Below is a small trained network, with its code and all its weights. Each question gives an input and a class and asks what happens when units are switched off, that is, made to give their printed mean instead of their output.

import numpy as np


def w(rows, s, z=0):
    codes = np.array(rows[::2]) - 128.0
    scale = np.full(codes.shape[1], s)
    scale[-1] = z or s
    return codes * scale


def f(y):
    return np.maximum(y, 0)


def log_softmax(a):
    a = a - a.max(-1, keepdims=True)
    return a - np.log(np.exp(a).sum(-1, keepdims=True))


def net(x, mask):
    res = np.array(x, float).reshape(1, 6) / 4 @ E
    y = f(res @ A[0][:, :-1].T + A[0][:, -1])
    res = res + np.where(mask, y, B[0][:, -1]) @ B[0][:, :-1]
    return log_softmax(res[-1] @ U[:, :-1].T + U[:, -1])


A, B = {}, {}
E = w([
[129,129,129],'x0',
[126,128,126],'x1',
[128,129,130],'x2',
[98,2,129],'x3',
[26,143,96],'x4',
[144,139,253],'x5',
],0.0086)
A[0] = w([
[78,123,130,103],'neuron 1',
[113,107,138,254],'neuron 2',
[132,70,129,78],'neuron 3',
[112,117,175,91],'neuron 4',
[5,137,153,58],'neuron 5',
[154,51,19,122],'neuron 6',
[111,41,139,69],'neuron 7',
[114,116,180,181],'neuron 8',
[245,79,124,66],'neuron 9',
[141,127,79,197],'neuron 10',
[103,36,158,76],'neuron 11',
[84,72,164,76],'neuron 12',
[117,84,135,122],'neuron 13',
[124,83,120,94],'neuron 14',
[142,61,106,167],'neuron 15',
[78,101,221,89],'neuron 16',
[135,190,149,63],'neuron 17',
[108,111,217,56],'neuron 18',
[92,125,114,136],'neuron 19',
],0.013,0.0085)
B[0] = w([
[159,107,112,155],'neuron 1',
[239,125,237,254],'neuron 2',
[132,151,119,159],'neuron 3',
[79,123,114,148],'neuron 4',
[238,70,55,182],'neuron 5',
[5,86,93,248],'neuron 6',
[126,176,113,187],'neuron 7',
[68,106,136,193],'neuron 8',
[197,60,56,175],'neuron 9',
[61,141,163,212],'neuron 10',
[151,182,124,196],'neuron 11',
[96,169,142,172],'neuron 12',
[150,151,126,170],'neuron 13',
[121,153,129,159],'neuron 14',
[185,181,163,216],'neuron 15',
[36,97,92,184],'neuron 16',
[79,183,96,156],'neuron 17',
[26,101,80,164],'neuron 18',
[157,101,132,167],'neuron 19',
],0.028,0.0088)
U = w([
[119,108,138,72],'0',
[186,252,97,118],'1',
[175,108,191,213],'2',
[217,85,103,94],'3',
[171,113,193,189],'4',
[171,110,196,173],'5',
[184,123,195,7],'6',
],0.012,0.015)

Each question gives the input, the list of numbers given to net, and the class t.
The units are the neurons (one row each of A and B). Each row of codes is followed by its name. A weight is (code - 128) times the scale printed after its matrix; where a second scale follows, it is the last column's (A, B and U).
mask holds one flag per neuron, in row order. A switched-off neuron (its flag False) gives its mean, the last column of its row in B, instead of its output. The means were averaged over made-up inputs and are rounded, as every weight is.
A unit's drop is (log p(t) with every unit on - log p(t) with that unit switched off) / (log p(t) with every unit on - log p(t) with every unit switched off).
The circuit of an input: a set's keep is (log p(t) with only the set's units on - log p(t) with every unit switched off) / (log p(t) with every unit on - log p(t) with every unit switched off). Starting from the 12 units with the biggest drops (on a tie, the unit counted first), units are removed one at a time, each time the one whose removal leaves the highest keep (on an exact tie, the one counted first), for as long as the keep stays at least 0.8.
circuit, biggest first: the units of the circuit, biggest drop first
most important unit: the unit with the biggest drop
k most important neurons: the k neurons with the biggest drops, biggest first
drop of u: that unit's drop, to one decimal
input [-8,-5,0,-2,-3,-8], class 0: circuit, biggest first => [neuron 6]
input [-7,-1,7,-2,-3,7], class 0: circuit, biggest first => [neuron 18; neuron 16]
input [5,5,-4,4,-6,-1], class 3: 2 most important neurons => [neuron 9; neuron 12]
input [-2,5,4,-7,4,-7], class 0: circuit, biggest first => [neuron 15; neuron 11]
input [7,-1,6,-7,-4,-7], class 0: circuit, biggest first => [neuron 2; neuron 15]
input [-4,5,-3,5,-4,3], class 1: 4 most important neurons => [neuron 11; neuron 7; neuron 6; neuron 15]
input [3,6,-4,4,6,5], class 3: 4 most important neurons => [neuron 5; neuron 10; neuron 6; neuron 1]
input [3,2,5,6,6,2], class 1: circuit, biggest first => [neuron 11; neuron 7]
input [4,0,2,2,2,7], class 0: 2 most important neurons => [neuron 16; neuron 18]
input [2,2,-7,7,-7,1], class 1: 3 most important neurons => [neuron 11; neuron 7; neuron 15]
input [-1,0,-3,8,8,-1], class 1: 4 most important neurons => [neuron 11; neuron 7; neuron 12; neuron 15]
input [-2,-4,-8,1,-7,-8], class 0: 2 most important neurons => [neuron 6; neuron 10]
input [6,1,-2,-8,-7,-8], class 0: 2 most important neurons => [neuron 2; neuron 15]
input [0,-7,0,6,-7,-5], class 3: circuit, biggest first => [neuron 9]
input [-5,-7,7,2,3,-7], class 0: 2 most important neurons => [neuron 6; neuron 10]
input [-4,-1,3,5,-7,-4], class 3: 3 most important neurons => [neuron 9; neuron 12; neuron 8]
input [-7,-4,2,3,-5,-7], class 0: drop of neuron 10 => 0.1
input [-8,-8,6,8,-7,8], class 0: drop of neuron 16 => 1.1
input [3,-8,-5,2,8,-1], class 3: drop of neuron 14 => 0.0
input [-6,-2,-8,8,0,7], class 1: most important unit => neuron 11
